Below are the code and all the weights of a small trained network. Each question names an input and a target symbol and asks about switching units off, where a switched-off unit gives its printed mean instead of its output.

import numpy as np


def w(rows, s, z=0):
    codes = np.array(rows[::2]) - 128.0
    scale = np.full(codes.shape[1], s)
    scale[-1] = z or s
    return codes * scale


def f(y):
    return y / 2 * (1 + np.tanh(0.7978845608 * (y + 0.044715 * y**3)))


def softmax(a):
    e = np.exp(a - a.max(-1, keepdims=True))
    return e / e.sum(-1, keepdims=True)


def log_softmax(a):
    a = a - a.max(-1, keepdims=True)
    return a - np.log(np.exp(a).sum(-1, keepdims=True))


def net(x, mask):
    ids = ['Ωγεζηθλτψ'.index(c) for c in x.split()]
    T = len(ids)
    res = E[ids] + P[:T]
    u = 0
    for l in range(2):
        q, k, v = (res @ M[l].T for M in (Q, K, V))
        z = softmax(np.where(np.tri(T) > 0, q @ k.T / 4**0.5, -1e9)) @ v
        res = res + np.where(mask[u], z, O[l][:, -1]) @ O[l][:, :-1]
        u += 1
        y = f(res @ A[l][:, :-1].T + A[l][:, -1])
        res = res + np.where(mask[u : u + 4], y, B[l][:, -1]) @ B[l][:, :-1]
        u += 4
    return log_softmax(res[-1] @ U[:, :-1].T + U[:, -1])


Q, K, V, O, A, B = {}, {}, {}, {}, {}, {}
E = w([
[154,102,195],'Ω',
[66,131,178],'γ',
[123,73,151],'ε',
[107,218,154],'ζ',
[186,66,125],'η',
[113,131,230],'θ',
[38,173,185],'λ',
[126,252,52],'τ',
[24,109,147],'ψ',
],0.018)
P = w([
[95,62,132],'0',
[166,169,184],'1',
[142,162,104],'2',
[142,167,83],'3',
[145,162,51],'4',
[142,186,72],'5',
[157,186,58],'6',
[175,175,51],'7',
[164,156,7],'8',
[222,174,57],'9',
[253,183,85],'10',
],0.0057)
Q[0] = w([
[138,143,254],'0.h0',
[66,93,105],'0.h0',
[122,171,94],'0.h0',
[134,110,71],'0.h0',
],0.008)
K[0] = w([
[53,212,79],'0.h0',
[194,142,209],'0.h0',
[139,176,176],'0.h0',
[15,2,158],'0.h0',
],0.0065)
V[0] = w([
[194,254,109],'0.h0',
[142,168,83],'0.h0',
[240,69,217],'0.h0',
[86,82,237],'0.h0',
],0.0055)
O[0] = w([
[135,136,87,72],'0.h0',
[42,55,51,76],'0.h0',
[26,171,120,169],'0.h0',
[236,2,206,254],'0.h0',
],0.0069,0.0016)
A[0] = w([
[192,132,104,171],'0.n0',
[52,213,146,142],'0.n1',
[141,76,246,178],'0.n2',
[168,181,114,255],'0.n3',
],0.011,0.0085)
B[0] = w([
[9,131,124,184],'0.n0',
[146,59,110,209],'0.n1',
[98,74,94,255],'0.n2',
[106,184,92,247],'0.n3',
],0.013,0.0079)
Q[1] = w([
[126,121,55],'1.h0',
[38,139,52],'1.h0',
[90,52,117],'1.h0',
[245,139,181],'1.h0',
],0.011)
K[1] = w([
[127,24,78],'1.h0',
[39,162,48],'1.h0',
[94,126,92],'1.h0',
[163,126,254],'1.h0',
],0.012)
V[1] = w([
[138,154,130],'1.h0',
[118,174,123],'1.h0',
[117,229,104],'1.h0',
[2,160,173],'1.h0',
],0.0089)
O[1] = w([
[255,108,195,104],'1.h0',
[209,156,60,154],'1.h0',
[139,69,77,195],'1.h0',
[76,159,98,254],'1.h0',
],0.0074,0.006)
A[1] = w([
[188,248,114,253],'1.n0',
[125,137,60,79],'1.n1',
[145,186,172,82],'1.n2',
[45,116,158,27],'1.n3',
],0.013,0.0058)
B[1] = w([
[124,52,93,179],'1.n0',
[208,167,121,246],'1.n1',
[165,85,246,119],'1.n2',
[185,139,82,254],'1.n3',
],0.013,0.0082)
U = w([
[40,207,79,232],'Ω',
[109,108,127,19],'γ',
[163,115,158,225],'ε',
[106,110,122,3],'ζ',
[73,3,100,203],'η',
[168,111,131,129],'θ',
[149,136,144,179],'λ',
[108,106,125,12],'τ',
[109,108,123,5],'ψ',
],0.013,0.0061)

Each question gives the input, a string of symbols that net reads in full, and the target symbol t.
The units are the heads (4 rows each of Q, K, V and O) and the neurons (one row each of A and B). Each row of codes is followed by its name. A weight is (code - 128) times the scale printed after its matrix; where a second scale follows, it is the last column's (O, A, B and U).
mask holds one flag per unit, layer by layer, with each layer's heads first. A switched-off unit (its flag False) gives its mean, the last column of its rows in O or B, instead of its output. The means were averaged over made-up inputs and are rounded, as every weight is.
A unit's drop is (log p(t) with every unit on - log p(t) with that unit switched off) / (log p(t) with every unit on - log p(t) with every unit switched off).
The circuit of an input: a set's keep is (log p(t) with only the set's units on - log p(t) with every unit switched off) / (log p(t) with every unit on - log p(t) with every unit switched off). Starting from all 10 units, units are removed one at a time, each time the one whose removal leaves the highest keep (on an exact tie, the one counted first), for as long as the keep stays at least 0.8.
units of the circuit, in order: the units of the circuit, biggest drop first
k most important neurons: the k neurons with the biggest drops, biggest first
top k neurons in layer l: the k neurons of layer l with the biggest drops, biggest first
drop of u: that unit's drop, to one decimal
input τ τ λ λ ψ η λ θ λ ζ, target θ: 4 most important neurons => (1.n1, 0.n3, 1.n0, 0.n2)
input η η η ζ, target η: units of the circuit, in order => (1.n0, 0.n2)
input η τ η τ λ γ η λ γ τ ε, target θ: units of the circuit, in order => (1.h0, 1.n1, 0.h0)
input λ λ τ η η, target θ: units of the circuit, in order => (1.h0, 1.n1, 0.n3)
input Ω η λ Ω Ω λ ε η η ε, target Ω: units of the circuit, in order => (0.n1, 1.h0)
input ε η η Ω ψ λ ε, target Ω: units of the circuit, in order => (1.h0)
input ε λ Ω η ζ γ γ η Ω, target Ω: units of the circuit, in order => (0.n1, 1.h0)
input η λ η η θ, target η: 3 most important neurons => (0.n2, 1.n1, 0.n0)
input Ω γ η η λ, target η: 4 most important neurons => (0.n1, 1.n1, 0.n0, 0.n3)
input Ω η ψ ε λ τ, target θ: 3 most important neurons => (1.n1, 1.n0, 0.n3)
input λ η Ω λ ζ τ, target θ: units of the circuit, in order => (1.n1, 1.h0)
input λ τ γ, target θ: top 3 neurons in layer 0 => (0.n3, 0.n0, 0.n2)
input θ η η, target Ω: top 2 neurons in layer 0 => (0.n1, 0.n2)
input Ω λ λ η τ ζ τ η ε, target θ: drop of 0.n1 => -0.1
input λ η η λ γ θ θ γ η τ λ, target θ: drop of 0.n3 => 0.6
input Ω θ τ η ζ, target θ: drop of 1.n1 => 0.8
input η η λ γ γ ψ γ τ Ω λ, target θ: drop of 1.n1 => 0.2
